a =
[[127, 128, 121, 144, 120, 134, 115, 137, 125, 117, 141, 142, 146, 137, 131, 125],
 [134, 117, 132, 107, 124, 132, 134, 124, 136, 122, 120, 117, 121, 129, 114, 116]]
a[0][0] => 127
a[:, 8] => [125, 136]
a[0] => [127, 128, 121, 144, 120, 134, 115, 137, 125, 117, 141, 142, 146, 137, 131, 125]
a[1][2] => 132
a[0][15] => 125
a[1][9] => 122
a[:, 2] => [121, 132]
a[0][3] => 144
a[1][8] => 136
a[:, 3] => [144, 107]
a[1][10] => 120
a[1][14] => 114
a[1] => [134, 117, 132, 107, 124, 132, 134, 124, 136, 122, 120, 117, 121, 129, 114, 116]

M =
array([[127, 134, 125, 137],
       [127, 121, 131, 119],
       [128, 119, 131, 117],
       [129, 131, 125, 133],
       [129, 130, 125, 132],
       [132, 109, 131, 104],
       [118, 151, 131, 157],
       [126, 124, 131, 124],
       [125, 128, 131, 129],
       [122, 136, 131, 140],
       [130, 126, 124, 127],
       [127, 135, 125, 138],
       [129, 118, 131, 115],
       [131, 110, 131, 105],
       [127, 121, 131, 119]])
Rows and columns are counted from 0.
row 0 col 0 = 127
row 1 col 3 = 119
row 13 col 0 = 131
row 3 col 0 = 129
row 8 col 3 = 129
row 10 col 3 = 127
row 13 col 3 = 105
row 2 col 3 = 117
row 6 col 3 = 157
row 12 col 3 = 115
row 10 col 2 = 124
row 9 col 1 = 136
row 5 col 1 = 109
row 11 col 2 = 125
row 5 col 2 = 131
row 14 col 2 = 131
row 9 col 2 = 131
row 0 col 2 = 125
row 12 col 1 = 118
row 11 col 1 = 135
row 1 col 0 = 127
row 7 col 0 = 126
row 13 col 2 = 131
row 2 col 2 = 131
row 8 col 2 = 131
row 8 col 0 = 125
row 4 col 3 = 132
row 3 col 2 = 125
row 12 col 0 = 129
row 5 col 3 = 104
row 14 col 1 = 121
row 4 col 2 = 125

grid =
[[128 130 125 130 128 127 128 124 127]
 [128 129 124 131 108 127 132 130 128]
 [128 130 126 128 141 128 126 120 127]
 [128 130 124 131 121 127 129 126 127]
 [128 129 125 130 104 127 132 133 128]
 [127 128 125 129 102 127 132 134 128]
 [128 130 125 129 135 127 127 122 127]
 [128 130 124 131 114 127 131 128 127]]
Indices start at 0.
row 0 col 0 => 128
row 7 col 2 => 124
row 6 col 0 => 128
row 3 col 7 => 126
row 2 col 6 => 126
row 1 col 1 => 129
row 0 col 7 => 124
row 4 col 8 => 128
row 1 col 7 => 130
row 4 col 1 => 129
row 4 col 0 => 128
row 1 col 4 => 108
row 1 col 3 => 131
row 5 col 7 => 134
row 4 col 3 => 130
row 7 col 0 => 128
row 4 col 6 => 132
row 7 col 8 => 127
row 7 col 1 => 130
row 5 col 0 => 127
row 2 col 1 => 130
row 7 col 3 => 131
row 6 col 5 => 127
row 7 col 7 => 128
row 0 col 4 => 128

W =
[[135 135 124 109 131 130 137 126 107 123 138 124 134]
 [128 124 123 123 115 125 115 129 148 120 123 125 138]
 [129 129 122 115 115 127 146 128 129 128 124 140 131]
 [130 126 140 120 131 129 152 113 115 129 142 140 120]
 [130 121 126 118 127 130 150 125 130 118 136 121 120]
 [125 124 129 129 128 129 149 114 116 132 121 117 115]
 [125 131 123 124 124 121 130 136 123 123 118 135 130]
 [126 109 124 114 116 134 132 134 123 121 131 126 119]
 [121 137 132 114 129 131 130 132 131 137 122 125 114]
 [126 118 130 132 128 133 108 105 130 130 133 145 125]
 [134 126 121 145 135 127 122 136 138 132 135 128 131]
 [127 119 126 155 131 122 114 131 152 129 122 127 126]
 [122 126 125 134 122 129 105 132 128 127 131 128 141]]
W[0, 0]	135
W[3, 4]	131
W[12, 0]	122
W[1, 0]	128
W[12, 7]	132
W[6, 5]	121
W[4, 8]	130
W[1, 3]	123
W[11, 9]	129
W[5]	[125, 124, 129, 129, 128, 129, 149, 114, 116, 132, 121, 117, 115]
W[:, 1]	[135, 124, 129, 126, 121, 124, 131, 109, 137, 118, 126, 119, 126]
W[5, 11]	117
W[0]	[135, 135, 124, 109, 131, 130, 137, 126, 107, 123, 138, 124, 134]
W[6, 9]	123
W[10]	[134, 126, 121, 145, 135, 127, 122, 136, 138, 132, 135, 128, 131]
W[5, 10]	121
W[7]	[126, 109, 124, 114, 116, 134, 132, 134, 123, 121, 131, 126, 119]
W[9, 12]	125
W[12, 2]	125
W[:, 9]	[123, 120, 128, 129, 118, 132, 123, 121, 137, 130, 132, 129, 127]
W[3, 10]	142
W[4, 0]	130
W[11]	[127, 119, 126, 155, 131, 122, 114, 131, 152, 129, 122, 127, 126]
W[1, 10]	123
W[4, 1]	121
W[1, 11]	125
W[:, 0]	[135, 128, 129, 130, 130, 125, 125, 126, 121, 126, 134, 127, 122]
W[3, 0]	130
W[5, 6]	149
W[:, 2]	[124, 123, 122, 140, 126, 129, 123, 124, 132, 130, 121, 126, 125]
W[0, 2]	124
W[8, 8]	131
W[4, 4]	127
W[3, 12]	120
W[:, 3]	[109, 123, 115, 120, 118, 129, 124, 114, 114, 132, 145, 155, 134]

x =
[[128 129 129 133 150 155]
 [128 129 129 129 146 155]
 [137 153 155 155 156 155]
 [128 129 137 154 156 155]
 [128 129 142 154 156 155]]
x[-5,-6]	128
x[:, -4]	[129, 129, 155, 137, 142]
x[3,1]	129
x[-4,1]	129
x[-3,3]	155
x[:, 0]	[128, 128, 137, 128, 128]
x[2,-6]	137
x[-1,0]	128
x[:, -2]	[150, 146, 156, 156, 156]
x[-5,-5]	129
x[1,-1]	155
x[2,1]	153
